Below are the code and all the weights of a small trained network. Each question names an input and a class and asks about switching units off, where a switched-off unit gives its printed mean instead of its output.

import numpy as np


def w(rows, s, z=0):
    codes = np.array(rows[::2]) - 128.0
    scale = np.full(codes.shape[1], s)
    scale[-1] = z or s
    return codes * scale


def f(y):
    return y / 2 * (1 + np.tanh(0.7978845608 * (y + 0.044715 * y**3)))


def log_softmax(a):
    a = a - a.max(-1, keepdims=True)
    return a - np.log(np.exp(a).sum(-1, keepdims=True))


def net(x, mask):
    res = np.array(x, float).reshape(1, 7) / 4 @ E
    y = f(res @ A[0][:, :-1].T + A[0][:, -1])
    res = res + np.where(mask, y, B[0][:, -1]) @ B[0][:, :-1]
    return log_softmax(res[-1] @ U[:, :-1].T + U[:, -1])


A, B = {}, {}
E = w([
[226,24,96,219,234,85,84,25],'x0',
[126,126,132,134,123,132,130,126],'x1',
[1,244,110,192,218,89,97,78],'x2',
[130,132,125,124,128,126,127,127],'x3',
[128,126,131,129,129,124,128,127],'x4',
[99,92,46,241,41,39,113,213],'x5',
[221,223,216,124,53,9,78,90],'x6',
],0.0057)
A[0] = w([
[137,155,205,47,198,219,112,3,75],'n1',
[141,155,194,34,206,199,119,62,27],'n2',
[41,205,105,157,189,94,113,92,53],'n3',
[170,175,193,131,95,53,104,109,7],'n4',
[164,169,140,125,121,90,105,132,4],'n5',
[200,60,90,203,213,106,68,19,53],'n6',
[63,196,145,75,52,173,134,192,65],'n7',
[66,54,74,141,173,223,167,157,98],'n8',
[65,65,64,125,164,220,156,154,99],'n9',
[216,35,137,83,55,168,189,171,61],'n10',
[195,209,197,136,72,67,87,104,86],'n11',
[184,179,213,111,83,36,83,99,106],'n12',
[75,67,66,114,192,179,196,171,72],'n13',
[201,35,85,195,201,97,72,46,47],'n14',
[210,20,167,81,38,158,169,170,65],'n15',
[83,88,58,207,71,49,86,177,30],'n16',
[35,209,120,175,186,101,109,91,49],'n17',
[73,200,145,73,58,161,175,204,126],'n18',
[189,176,210,113,87,39,101,110,90],'n19',
[74,53,71,122,196,198,159,179,103],'n20',
[96,98,52,221,60,73,82,177,8],'n21',
[97,98,51,214,74,55,99,186,27],'n22',
[144,145,209,34,201,194,123,37,78],'n23',
[116,112,72,215,81,81,101,185,1],'n24',
[69,200,144,68,67,163,157,198,82],'n25',
[61,54,74,143,158,213,192,139,104],'n26',
[35,221,118,184,180,115,96,101,69],'n27',
[28,206,114,170,178,93,124,74,56],'n28',
],0.0057,0.002)
B[0] = w([
[160,166,140,177,61,159,240,238,253],'n1',
[160,146,140,167,73,142,215,204,220],'n2',
[207,83,56,19,168,168,66,175,190],'n3',
[98,164,109,167,90,142,86,66,165],'n4',
[117,139,122,158,131,133,114,106,128],'n5',
[23,38,238,103,233,25,174,117,248],'n6',
[46,50,217,127,222,41,146,107,203],'n7',
[116,199,105,215,76,125,80,42,203],'n8',
[100,183,112,200,72,130,79,52,197],'n9',
[187,90,47,29,201,168,31,157,225],'n10',
[98,176,97,203,86,146,76,40,201],'n11',
[100,196,102,203,60,151,66,43,209],'n12',
[108,178,122,194,70,131,82,66,188],'n13',
[31,40,241,97,231,28,167,110,240],'n14',
[213,70,38,2,198,178,31,166,233],'n15',
[162,167,153,154,67,171,217,211,192],'n16',
[218,78,60,30,186,171,60,177,195],'n17',
[31,39,233,105,216,26,136,90,218],'n18',
[108,191,83,210,81,152,58,37,199],'n19',
[107,202,111,210,62,137,83,29,200],'n20',
[169,163,160,147,76,164,216,204,190],'n21',
[164,162,148,150,63,167,231,208,193],'n22',
[168,163,150,178,45,180,235,233,240],'n23',
[140,152,135,142,99,155,192,178,171],'n24',
[37,50,230,113,235,36,163,94,206],'n25',
[105,200,117,198,78,142,70,48,200],'n26',
[209,66,51,33,178,166,62,168,201],'n27',
[217,67,48,24,177,169,69,170,197],'n28',
],0.0055)
U = w([
[52,63,200,120,175,52,147,105,156],'0',
[110,210,99,179,86,141,63,38,224],'1',
[191,88,54,51,150,162,55,169,134],'2',
[151,174,142,152,85,155,250,216,2],'3',
],0.012,0.0009)

Each question gives the input, the list of numbers given to net, and the class t.
The units are the neurons (one row each of A and B). Each row of codes is followed by its name. A weight is (code - 128) times the scale printed after its matrix; where a second scale follows, it is the last column's (A, B and U).
mask holds one flag per neuron, in row order. A switched-off neuron (its flag False) gives its mean, the last column of its row in B, instead of its output. The means were averaged over made-up inputs and are rounded, as every weight is.
A unit's drop is (log p(t) with every unit on - log p(t) with that unit switched off) / (log p(t) with every unit on - log p(t) with every unit switched off).
The circuit of an input: a set's keep is (log p(t) with only the set's units on - log p(t) with every unit switched off) / (log p(t) with every unit on - log p(t) with every unit switched off). Starting from the 12 units with the biggest drops (on a tie, the unit counted first), units are removed one at a time, each time the one whose removal leaves the highest keep (on an exact tie, the one counted first), for as long as the keep stays at least 0.8.
circuit, biggest first: the units of the circuit, biggest drop first
top k neurons: the k neurons with the biggest drops, biggest first
drop of u: that unit's drop, to one decimal
input [-1,3,-4,2,-1,4,3], class 2: circuit, biggest first	n15
input [7,1,2,5,-6,-8,0], class 3: top 2 neurons	n1, n23
input [-8,-4,-6,4,-1,-1,-7], class 0: top 2 neurons	n18, n25
input [6,-4,-3,-4,1,8,3], class 3: top 3 neurons	n22, n16, n21
input [4,3,-6,-4,6,-5,7], class 1: top 2 neurons	n12, n19
input [3,0,4,5,-5,0,-1], class 2: top 2 neurons	n18, n25
input [-6,8,-8,4,6,5,2], class 2: top 2 neurons	n15, n10
input [7,3,-5,-8,-6,8,-2], class 3: top 2 neurons	n22, n16
input [-4,2,-5,3,-1,-1,0], class 2: top 4 neurons	n15, n6, n14, n10
input [8,5,-4,4,6,6,-8], class 0: top 2 neurons	n14, n6
input [5,-2,-5,6,-1,6,-4], class 3: top 3 neurons	n22, n16, n21
input [2,2,-4,-7,-5,-8,-7], class 3: top 3 neurons	n1, n23, n2
input [7,-7,-4,-6,6,2,-8], class 1: top 2 neurons	n20, n8
input [-7,8,8,-1,1,-4,-1], class 2: circuit, biggest first	n27
input [5,-1,-7,-2,-6,3,8], class 1: top 2 neurons	n12, n19
input [-7,2,-7,-6,-7,7,2], class 0: top 3 neurons	n18, n25, n7
input [7,0,-3,7,-4,6,-5], class 0: top 2 neurons	n14, n6
input [4,-8,6,3,0,-5,-2], class 2: drop of n28	0.1
input [-4,0,-7,7,7,6,-7], class 1: drop of n26	0.2
input [6,1,7,-6,5,-4,1], class 2: drop of n25	0.2
input [4,-2,5,2,0,6,1], class 3: drop of n15	0.2
